Levels
|  489 | -310 |   17 |  -92 |  -56 |  215 | -237 | -269 |   11 |  178 | -225 |    1 |  -36 | -156 | -396 |   57 |   29 |  188 | -436 |   75 |  530 | -138 | -149 |   -4 | -142 |  -65 | -231 | -186 |  255 |  146 |  -71 | -171 |   26 |   71 | -353 |   -4 | -462 | -167 | -384 |  203 |    4 |  251 |   11 |  -12 |   52 |  158 |  -15 |	12
|  170 | -341 |  259 |   36 | -223 |  -98 | -146 |  162 |   51 |  245 | -206 |  247 |  -61 | -267 | -314 |  173 |  -66 |  272 | -150 |   26 |  168 |  183 | -191 |  -37 |  129 | -442 |  -15 | -660 |  331 |  455 |  170 |   68 |   15 |   26 | -107 |  156 |  -11 |   68 |  -51 |  -76 | -224 |  268 |  235 |  -72 |    6 |  -88 |   34 |	21
|  112 |  -16 | -541 |   72 |   93 | -208 |    6 |   -3 |   56 |  -32 | -228 |  -34 |  206 | -287 |  106 |   20 |  285 |   47 |   31 |   87 |  281 |  -77 |  166 |  143 |  -35 |  312 |  -38 |  389 |   52 |  -47 | -115 | -214 |   22 |  100 |  334 | -110 |   58 |  -34 |  -91 |   35 |  215 | -357 | -330 |  136 |   33 |   50 |   95 |	12
|  -38 |  256 | -385 |  -13 |  222 | -192 |  385 |  269 |  274 |   85 |  112 | -268 |  215 | -126 |  424 |   80 |  208 | -205 |  306 |  -85 | -171 |   75 |  169 |   22 |  253 |  256 |  -32 |   46 | -162 |  -65 |  -68 | -118 |   43 | -164 |  203 |   59 |  260 |   75 |   42 |   92 |  410 | -322 | -259 |   66 |  262 |  122 |  -48 |	28
|  246 |   18 | -590 |  -47 |   96 |   81 |   61 | -168 |  178 |    7 |   33 |   88 |  223 | -194 |  190 |  -43 |  180 |   -9 | -119 |  107 |  359 | -233 |  191 |   54 | -120 |  410 | -102 |  563 |  141 | -176 | -180 | -226 |  224 |  -17 |   37 |  -15 | -153 | -157 |  -65 |  125 |  221 | -225 | -354 |  238 |   88 |  190 | -100 |	36
|  -96 | -175 |  260 |  -77 | -114 |   90 |  204 |  114 |  225 |  196 |   60 |   27 | -179 | -152 |  106 |   55 |  167 |   14 | -116 |  -83 | -178 |   12 |  -96 |  -71 |  160 | -244 |  -20 | -600 |   37 |  223 |  185 |  -52 |  212 |  -76 | -182 |  271 |  131 |   -5 |  -24 | -111 | -170 |  340 |  322 | -286 |  322 | -182 |  118 |	4
|  412 |  171 | -448 |   45 |   62 |   74 |   -3 | -232 |  -64 |  134 |   19 |  396 |  310 | -120 | -110 |  -48 | -250 |  -45 | -200 |  144 |  400 | -230 |  -74 | -187 | -132 |  233 |   -6 |  462 |  295 | -102 | -103 | -101 |  422 |   46 |   50 | -116 | -252 |  117 | -112 |  135 |   36 |   52 | -242 |  261 | -149 |  250 | -213 |	42
|  208 | -276 |  471 |  -61 | -173 |  -10 |  -24 |  -22 |   55 |  200 | -217 |   40 |  -70 |  -26 |  -19 |  -56 | -123 |  -24 | -153 |   63 |   38 |  226 | -168 | -205 |  -84 | -402 |  -63 | -642 |   40 |   86 |   34 | -170 |  109 |  112 | -274 |   69 | -117 |  154 | -245 |  -70 | -364 |  471 |   75 | -227 | -251 |   42 |  222 |	18
| -103 | -102 |  352 |  -18 |  -97 |   -5 |  292 |   25 |  109 |  106 |  -72 | -200 |   95 |  -42 |  131 | -245 |   -6 | -217 |   71 |  -30 |  -67 |  190 |   19 |  -83 |   57 | -325 |   54 | -525 | -221 | -174 |  -80 |  118 |  266 |  -29 |  -64 |  225 |  177 |  129 | -150 |  -71 | -387 |  198 |  145 | -207 |  -10 |  -86 |  136 |	43
|   65 | -195 |  265 |   14 | -123 |   26 |  226 |   73 |  198 |  142 |  -27 | -235 |   14 | -150 |  -35 |  -38 |  -37 |  -33 | -125 |   -8 |  141 |  195 |   62 |   59 |   66 | -296 |  -70 | -544 |   -2 |  -12 |  -98 |  287 |   75 | -197 | -181 |  161 |  -72 |    1 | -379 |  129 |  -99 |   15 |   52 |   18 |   13 |  256 | -108 |	33
|  -64 | -484 |  206 |  130 | -177 | -250 |   39 |  140 |  119 |  130 |  -26 |  -69 | -114 | -326 |  -54 |   85 | -184 |  118 |  175 |   -6 |  164 |  150 |   -4 |   20 |   17 | -379 |  -62 | -725 |   72 |  188 |  -71 |   21 | -143 | -101 | -207 |   62 | -124 |  -98 | -134 |  188 | -209 |   17 |  462 | -252 |  127 |    6 |  -72 |	40
| -138 | -100 |   52 |  221 | -135 |  -25 |   13 | -366 |  165 | -127 |  -93 |  -78 |   24 | -248 |  294 | -115 |  117 | -239 |  -59 |  227 |  454 | -283 |  263 |   29 | -200 |  299 |  -42 |  200 |  -22 | -221 | -345 |  -56 |  126 |    0 | -241 | -171 | -148 | -228 | -461 |   99 | -311 | -135 |   59 |  -53 | -220 |   84 |   88 |	43
|  -12 |  -87 | -125 |   38 |  -14 | -202 |  375 |  296 |  125 |  139 |  -23 | -207 |   94 | -151 |  137 |    1 |  242 |   42 |  112 |  -43 |  -59 |  271 |   41 |   57 |  220 | -137 | -106 | -363 |  -51 |  202 |  -60 |  -10 |  -49 | -172 |  190 |  101 |  256 |   56 |  -73 |  -27 |   33 | -107 | -126 |  -77 |  285 |   39 |   72 |	13
|  205 | -188 |   94 |  -42 |  -44 | -160 | -326 | -122 |  110 |  230 | -276 |  242 |  -22 | -161 |   -5 |  -75 | -273 |  -48 | -170 |  263 |  165 |  258 |   -9 | -210 | -238 | -165 |  112 |  -10 |  287 |  -84 |  102 | -307 | -116 |  162 | -125 | -154 | -155 |  179 | -139 |  -15 | -332 |  172 |  -45 |   10 | -527 |  135 |  -62 |	25
|  116 |  -32 | -271 | -134 |  229 |  -82 | -101 |  144 |   77 |  128 | -264 | -346 |   60 | -237 | -201 |   91 |  265 |   39 |  102 | -147 |   89 |  -32 |  -15 |   65 |  219 |   13 |  -26 | -108 |  -33 |   28 |   86 | -235 | -141 |  118 |  184 |   97 |   84 |  -46 |   76 |  141 |  338 | -146 |   96 |  -89 |  406 | -193 |   32 |	6
|  418 |  -22 |   25 | -175 |   -3 |   54 |   81 |  -32 |  -54 |  174 | -319 |   41 |  205 |   86 |  -81 | -221 |  -45 |  -46 | -277 |   56 |   65 |  270 |  -79 | -179 | -111 | -281 |  -19 | -133 |    4 | -186 |   29 | -183 |  276 |  195 |  168 |   54 |  -68 |  305 | -163 | -121 | -140 |  307 | -399 |   75 | -301 |  190 |  184 |	14
| -311 |  313 |   98 |  -46 |  223 |  140 |  378 |  115 |  290 |  130 |   -3 | -702 |  -99 | -151 |   64 |   19 |  359 | -333 |  -55 | -199 | -101 |  -77 |  189 |   69 |  431 |   41 |   44 | -314 | -218 | -128 |   47 |  176 | -164 | -259 |   48 |   93 |  221 | -139 | -296 |  208 |  246 | -224 |  308 | -129 |  591 |   85 | -200 |	27
| -169 |  177 | -349 |    1 |  200 | -145 |   76 |   14 |   84 |  239 |  -18 |   59 | -119 | -202 |  189 | -110 |  -31 | -195 |  -70 |  122 |  -78 |   43 |   65 | -273 |   15 |  122 |  174 |  311 |  213 | -107 |  170 | -461 | -267 |  -30 |  260 | -299 |  123 |   64 |   29 |   80 | -128 |  -76 |  151 | -153 |  159 |  107 | -259 |	16
|  354 |   23 |  -57 | -189 |   40 |   12 |  -17 |  -44 |   19 |  311 | -205 |  199 |   95 |   58 |  -70 | -235 | -175 |  -71 | -336 |  176 |   -5 |  342 |  -80 | -307 | -122 | -258 |   63 |   56 |  224 | -139 |  149 | -290 |  105 |  109 |  108 |  -42 |  -47 |  330 |  -60 | -117 | -268 |  334 | -281 |   79 | -326 |  175 |  -49 |	6
|  187 |   59 |  200 | -129 |   77 |  -41 |  203 |  242 |  111 |  234 |  -93 | -174 |  286 |  -66 |  -96 |  -26 |  -91 |  -98 |  131 | -173 | -203 |  302 | -195 |   28 |  192 | -288 |   90 | -573 | -184 |  -45 |  112 |  326 |  411 |  -11 |   50 |  394 |  264 |  402 |  -69 |  -27 |  113 |  104 | -134 |   29 |  -15 |  -27 |   39 |	28
|  137 |   33 | -475 |   47 |  138 | -264 | -200 |  -70 |  118 |   40 |  -39 |  152 |  219 | -234 |  329 |  -54 | -143 | -170 |  310 |  198 |  237 |  -87 |   84 | -204 | -160 |  408 |   42 |  603 |  156 | -219 | -197 | -471 |   24 |  129 |    5 | -208 |  -17 |   45 |  102 |  151 |   12 | -225 | -226 |   88 | -262 |   32 |  -66 |	36
| -247 |  123 | -187 |  132 |   31 | -142 |  257 |  339 |    2 |  114 |  -58 |  -50 |  139 | -366 | -239 |   36 |   52 |   26 |  135 | -180 |    9 |  -15 |   24 |   60 |  423 | -220 |  228 | -251 |   92 |   96 |  143 |  398 |  161 | -102 |  511 |  190 |  386 |   98 |  135 |   31 |   43 | -265 |  344 |   49 |  464 | -147 | -218 |	39
|   75 |  437 | -543 |   37 |  274 | -113 |  302 |   67 |   78 |   89 |  159 |  -35 |  383 | -113 |  293 |  -87 |  -55 | -313 |  267 |   -8 |  -13 | -110 |   31 | -141 |  106 |  421 |   75 |  495 |  -59 | -262 | -137 |  -75 |  345 |  -78 |  263 |  -45 |  211 |  218 |   26 |  147 |  270 | -275 | -323 |  166 |   79 |  140 | -177 |	37
|  -25 |   45 |  -15 |   37 |  -86 | -185 |  267 |   91 |  196 |   -9 |  -82 |  -29 |  183 |  -10 |  531 | -233 |    6 | -275 |  121 |  169 |  -16 |  249 |  270 | -206 |  -40 |  -41 |   32 |   95 |  -65 | -304 | -208 | -173 |  148 |    2 |  138 |  -48 |  151 |  158 |  -80 | -121 | -268 |  -43 | -360 |  100 | -392 |  200 |  145 |	35
|  332 |  183 |   54 | -159 |  194 |   64 |  -99 |  -97 | -113 |   89 | -514 | -367 |  374 |  -18 | -301 | -255 |  112 | -210 |  -75 |  -56 |  164 |  102 | -135 |    3 |    8 |  -39 |   97 |   33 | -232 | -368 |  -41 |   87 |  338 |  306 |  243 |  140 |  162 |  344 | -272 |  -21 |   38 |   28 | -375 |   96 | -242 |  -69 |  229 |	13
| -196 |   11 |  -17 |  -38 |  126 | -155 |  -17 |  269 |   72 |   92 | -344 | -350 |    3 | -310 | -198 |   38 |  287 |  -23 |  127 | -179 |  -69 |   57 |   35 |   98 |  335 | -193 |  174 | -314 |  -82 |   10 |  206 |   52 |  -76 |  123 |  388 |  173 |  363 |   69 |   83 |  -24 |  109 | -178 |  290 | -128 |  349 | -324 |   80 |	5
|  254 | -100 |  -78 |  -79 |   39 |  142 |  146 | -229 |  140 |  123 |  -50 | -189 |   24 |  -54 |   94 |  -94 |  191 |  -70 | -288 |   93 |  241 |  -29 |   27 |   19 | -150 |  146 | -212 |  -12 |  -21 |  -69 | -157 | -217 |   65 |  -66 | -236 |  -37 | -216 |  -99 | -432 |  122 |   13 |   88 | -228 |  -61 |   60 |  246 |   44 |	14
|  -47 |  348 | -534 | -121 |  244 |   43 |  302 |   31 |   97 |   89 |  -19 |    3 |  213 |  -91 |  313 | -172 |  354 | -199 |  -19 |  -31 | -159 | -107 |   78 |  -75 |  104 |  335 |  120 |  491 |  -68 | -216 |   96 | -282 |  312 |   58 |  451 |   56 |  370 |  135 |  154 | -133 |  135 | -108 | -297 |   16 |  290 |  -87 |   68 |	14
| -161 |   12 | -223 |  178 |  -43 | -326 |   40 |  -18 |  137 |  107 |  -49 |  321 |   -6 | -267 |  399 |  -61 |  -33 | -125 |    3 |  288 |   20 |  121 |  129 | -140 | -143 |  179 |  147 |  298 |  232 |    2 |   36 | -289 |  -52 |    0 |  171 | -278 |  168 |  139 |  -93 | -114 | -312 | -117 | -116 |  -30 | -300 |  101 |  -27 |	19
|   21 |  150 | -168 |   47 |   44 | -144 |  177 |   52 |   19 |  276 |   68 |  210 |  113 |  -79 |   79 | -220 | -340 | -199 |  -19 |  171 |    5 |  232 |   -5 | -363 |   16 | -140 |  151 |  125 |  248 | -117 |   16 | -137 |   13 | -112 |  159 | -159 |   89 |  243 |   18 |   40 | -352 |   73 |   19 |   26 | -126 |  189 | -319 |	41
| -141 | -222 | -410 |  125 |   48 | -439 |   71 |  332 |  166 |   52 |   50 |   40 |  110 | -452 |  209 |  162 |  -52 |  103 |  495 |  -62 |   -7 |   58 |   89 |  112 |   93 |   41 |   79 | -130 |   47 |   84 |   -3 |  -83 |  -31 |  -42 |  230 |   65 |  181 |   12 |  227 |  153 |  210 | -405 |  151 |  -51 |  231 |  -83 | -105 |	35
| -183 | -122 |   64 |   79 | -184 | -129 |  123 |   68 |  344 |  217 |  248 |  353 | -117 | -189 |  517 |  -46 |  -93 | -115 |   32 |  257 |  -73 |  158 |   77 | -279 |   -6 |    8 |   54 |  -28 |  325 |  157 |  -11 | -211 |    0 | -226 | -285 |  -17 |  172 |    5 |   44 | -104 | -489 |  144 |   89 |  -94 | -122 |   35 | -126 |	30
| -119 |   76 |  -22 |  105 |  -36 | -126 |  132 |  212 |  100 |   32 | -296 | -158 |  -85 | -261 |  -84 |   95 |  201 |   -8 | -215 |  -18 |  128 |   54 |  241 |   22 |  251 | -215 |   77 | -198 |  149 |   41 |  126 |   68 | -164 |    0 |  418 | -111 |   60 |  -17 | -205 |   -9 |   75 | -203 |   94 |  112 |   86 |  204 |  -47 |	1
|  308 |   97 |  136 |  -86 |    4 |  287 |  -84 | -374 |   42 |   77 | -309 | -194 |  -16 |   68 |  -67 | -178 |  127 | -235 | -496 |  175 |  414 | -151 |   74 | -245 | -101 |   70 | -133 |  178 |   92 | -236 | -175 | -292 |   40 |  121 | -216 | -187 | -322 |  -87 | -496 |   81 | -188 |  273 | -169 |   39 | -221 |  248 |   96 |	10
|  134 | -209 |  130 |   81 | -215 |   42 |  229 |  -32 |  103 |   58 |  -87 |  -77 |  107 | -118 |  -58 |  -89 |   91 |   40 | -198 |   80 |  343 |   95 |  120 |   50 |   43 | -239 | -151 | -348 |   64 |   65 | -218 |  200 |  149 | -138 | -101 |  111 | -102 |  -92 | -327 |   10 | -235 |   55 |  -54 |   72 |   -7 |  170 |   24 |	41
|  -81 |  170 |  -25 |  202 | -101 |   15 |   14 | -325 |   84 | -110 | -211 |  -22 |  148 | -135 |  236 | -237 |  138 | -332 | -152 |  289 |  476 | -211 |  305 | -138 |  -79 |  277 |   42 |  497 |   84 | -298 | -337 |  -57 |  133 |   50 |   13 | -237 |   -3 | -107 | -366 |  -27 | -410 | -124 | -152 |  141 | -359 |  113 |   68 |	44
|  -93 |  404 | -377 |  -46 |  292 |   20 |  513 |  229 |   43 |  129 |  -72 | -440 |   88 | -104 |  -23 |  -21 |  320 | -168 | -102 | -214 | -124 |   -9 |  133 |   27 |  376 |   25 |   42 |  -39 | -143 | -116 |  116 |   10 |  -34 | -134 |  570 |  -22 |  222 |   54 | -119 |  122 |  413 | -264 |  -32 |   13 |  599 |  210 | -157 |	16
|  -20 |  103 | -119 | -106 |  213 | -123 |  364 |  168 |   94 |  205 |    4 | -293 |   39 |  -30 |  233 | -112 |   33 | -219 |  130 | -101 | -284 |  208 |  -29 | -137 |   86 |  -68 |   14 | -256 | -215 | -153 |   65 | -277 |  -10 |  -50 |  173 |   -2 |  157 |  191 |  -59 |   90 |  102 |   28 |  -18 | -240 |  245 |  105 |    0 |	14
|  -37 |  200 |   92 | -165 |    8 |   43 |  371 |  310 |  173 |  360 |  180 |  180 |    3 |   79 |  255 | -184 | -225 | -222 |  -18 |  -17 | -398 |  328 |  -64 | -513 |  264 | -393 |  162 | -278 |  177 |  -44 |  208 | -169 |  156 | -153 |  101 |  146 |  279 |  296 |  283 | -121 | -316 |  380 |   95 |  -67 |  106 |   85 | -197 |	32
|  -89 |  -75 |  400 |    4 |    1 |   22 |  239 |  114 |  108 |  207 | -157 | -540 | -219 | -117 | -223 |   14 |   60 | -117 | -189 | -117 |    9 |  162 |    7 |  -30 |  252 | -417 |  -57 | -788 |  -88 |   58 |   50 |  138 | -239 | -167 |  -83 |   21 |  -52 |  -32 | -445 |  195 |  -49 |  107 |  418 | -248 |  310 |  151 |  -95 |	7
|  163 | -373 |  105 |  219 | -211 | -233 | -247 |   55 |  -52 |  216 |   -6 |  412 |   66 | -402 | -342 |  168 | -437 |  221 |  162 |   83 |  364 |  -11 | -301 | -107 |   11 | -246 |   21 | -454 |  394 |  408 |  -32 |  141 |  141 |  -12 | -262 |   59 | -106 |   71 |  -17 |  152 | -299 |  146 |  417 |  -88 |  -60 | -135 | -165 |	42
|  -33 |  249 | -449 |   35 |  125 | -199 |  216 |   28 |   65 |  117 |  -23 |  102 |  201 |  -67 |  320 | -267 |  -91 | -270 |   54 |  197 |   29 |  156 |  228 | -286 |  -14 |  105 |  139 |  511 |  122 | -310 |  -78 | -325 |  -23 |  -22 |  385 | -235 |  148 |  161 |   87 |  -13 | -194 | -162 | -235 |  120 | -147 |  195 | -180 |	41
|  187 | -346 | -401 |  122 | -108 | -285 | -267 |   -3 |   81 |  108 |  -68 |  570 |    7 | -434 |   12 |  239 |  -98 |  303 |  -12 |  174 |  262 |  -98 |  -59 |   32 | -188 |  121 |   -1 |  115 |  424 |  301 |  104 | -282 |  114 |  123 |   13 |  -74 | -146 |   11 |   75 |    0 |   19 |  -35 |   16 |   35 | -108 |  -52 |   -6 |	5
|   79 | -180 | -121 |   48 |  -35 | -130 | -131 | -106 |  165 |   96 | -204 |  100 |  -25 | -294 |    6 |    3 | -141 |    8 | -226 |  179 |  278 |   81 |  200 |   39 | -200 |  -48 |   91 |   62 |  227 | -167 |   40 |  -63 |  -89 |   35 |   40 | -151 | -235 |    2 | -275 |  123 |  -52 | -164 |  -15 |  141 | -286 |  320 | -193 |	29
|  -19 |  -25 | -164 |   17 |  159 | -236 |  151 |  165 |  299 |  147 |   40 | -431 |  102 | -230 |  217 |   48 |  113 | -136 |  273 |   12 |   41 |  210 |  130 |  116 |  131 |  149 |  -79 | -127 |  -91 |  -13 | -157 |  -30 | -257 | -229 |  -97 |   13 |  128 |  -34 | -192 |  238 |  222 | -368 | -106 |  -12 |  154 |  145 | -166 |	29
| -199 | -144 |  -46 |  226 | -119 | -255 |  -89 | -229 |  152 |  -55 |  -81 |  140 |   46 | -296 |  410 | -162 |  -62 | -227 |  153 |  302 |  279 |  -83 |  211 |  -91 | -255 |  244 |   97 |  304 |   71 | -216 | -243 | -210 |   57 |   63 | -114 | -210 |   27 |  -47 | -198 |    6 | -460 | -147 |   46 |  -86 | -391 |  -30 |   63 |	41
|  386 | -275 |  -83 |  -33 | -115 |   88 | -350 | -179 |   47 |  -73 | -377 |  166 |  222 | -298 | -240 |   74 |   31 |  170 | -168 |   25 |  538 | -252 |   30 |  152 | -166 |   23 |  -10 |   51 |  146 | -125 |  -80 |   73 |  440 |  310 |  -40 |  182 | -270 |  -47 | -151 |   47 |  110 |  -22 | -156 |  258 | -263 |    0 |  167 |	33
|   25 |  179 |  -27 | -192 |  105 |  128 |  366 |  406 |   42 |  311 |   92 |  -45 |  182 |  -62 | -195 |  -76 |  -13 |  -32 |  102 | -300 | -290 |  131 | -219 | -196 |  481 | -408 |  144 | -486 |   13 |   78 |  237 |  201 |  380 | -104 |  276 |  459 |  409 |  248 |  360 |  -48 |   36 |  213 |  222 |  -55 |  582 | -212 | -150 |	37
| -145 |  367 | -384 |   76 |  128 | -388 |  259 |  378 |   48 |  160 |  -42 |  317 |  278 | -212 |  280 |  -61 |  -61 | -159 |  229 |   29 | -370 |  261 |   -4 | -148 |  178 |   23 |  348 |  244 |   93 |  -58 |  270 |    7 |  332 |   59 |  707 |   14 |  595 |  548 |  272 | -263 |    1 | -187 | -281 |  147 | -155 |  -59 |  -27 |	2
| -151 | -284 |  331 |  -18 |  -99 |   85 |  182 |  111 |  295 |   99 |   76 | -230 | -164 | -282 |   64 |  182 |  114 |   15 |   43 | -201 |  -33 | -115 |  -13 |  132 |  174 | -201 |  -50 | -809 | -107 |  134 |   58 |  184 |  163 | -138 | -327 |  333 |  -19 | -166 | -176 |  144 |   75 |   93 |  488 | -265 |  424 |  -72 |   20 |	30
| -204 | -263 | -269 |  167 |  -67 | -439 | -153 |  213 |  150 |  108 |   16 |  379 |  -18 | -483 |  218 |  101 | -252 |   79 |  352 |  117 |   35 |   61 |   52 |  -94 |  -39 |  -16 |  218 |   24 |  309 |   86 |   92 | -185 |  -57 |   33 |  140 |  -62 |  150 |   63 |  264 |   56 | -171 | -220 |  288 |  -64 |  -62 | -112 | -168 |	34
|  205 | -253 |  -53 |  -94 |   -6 |  120 |   97 |  120 |   89 |  289 |   56 |  -56 | -134 | -201 | -268 |  174 |  129 |  242 | -172 | -126 |  142 |  -39 | -205 |  -27 |  212 | -200 | -208 | -547 |  216 |  431 |   90 | -140 |  -87 | -159 | -211 |  158 | -128 | -184 |  -47 |  177 |  112 |  217 |  303 | -208 |  633 |   -8 | -121 |	14
|  -77 |  266 |  -96 |  -88 |  120 | -168 |  248 |  241 |  115 |   82 | -196 | -119 |  315 |  -45 |  276 | -280 |   -5 | -311 |  183 |  -15 | -248 |  323 |  150 | -139 |  126 | -134 |  283 |   95 | -164 | -435 |   60 |   51 |  288 |   99 |  500 |  142 |  450 |  412 |  119 | -169 |  -93 | -135 | -316 |  152 | -240 |   20 |   56 |	32
|  233 | -261 | -281 | -199 |   13 |  -52 |  203 |  179 |  163 |  300 |   83 |  260 |    3 | -120 |   66 |   25 |   18 |  222 | -137 |  -27 | -188 |  253 |  -93 |  -25 |  -29 | -240 |  -59 | -311 |  154 |  180 |  252 | -282 |  158 |  -48 |   77 |  214 |   -4 |  132 |  182 |  -85 |   69 |  226 |  -73 |  -90 |  255 |   27 |  -31 |	5
| -106 | -110 |  -26 |  204 | -260 |   88 |  293 |  -11 |  102 |   84 |  143 |  299 | -124 | -254 |  -14 |   93 |   -4 |   94 | -296 |   58 |  282 | -225 |  116 |  -96 |  146 | -165 |  -47 | -263 |  344 |  260 |  -23 |  121 |  161 | -221 |  -29 |  -16 | -151 | -222 | -151 |   46 | -240 |  115 |  386 |   -8 |  310 |  166 | -193 |	42
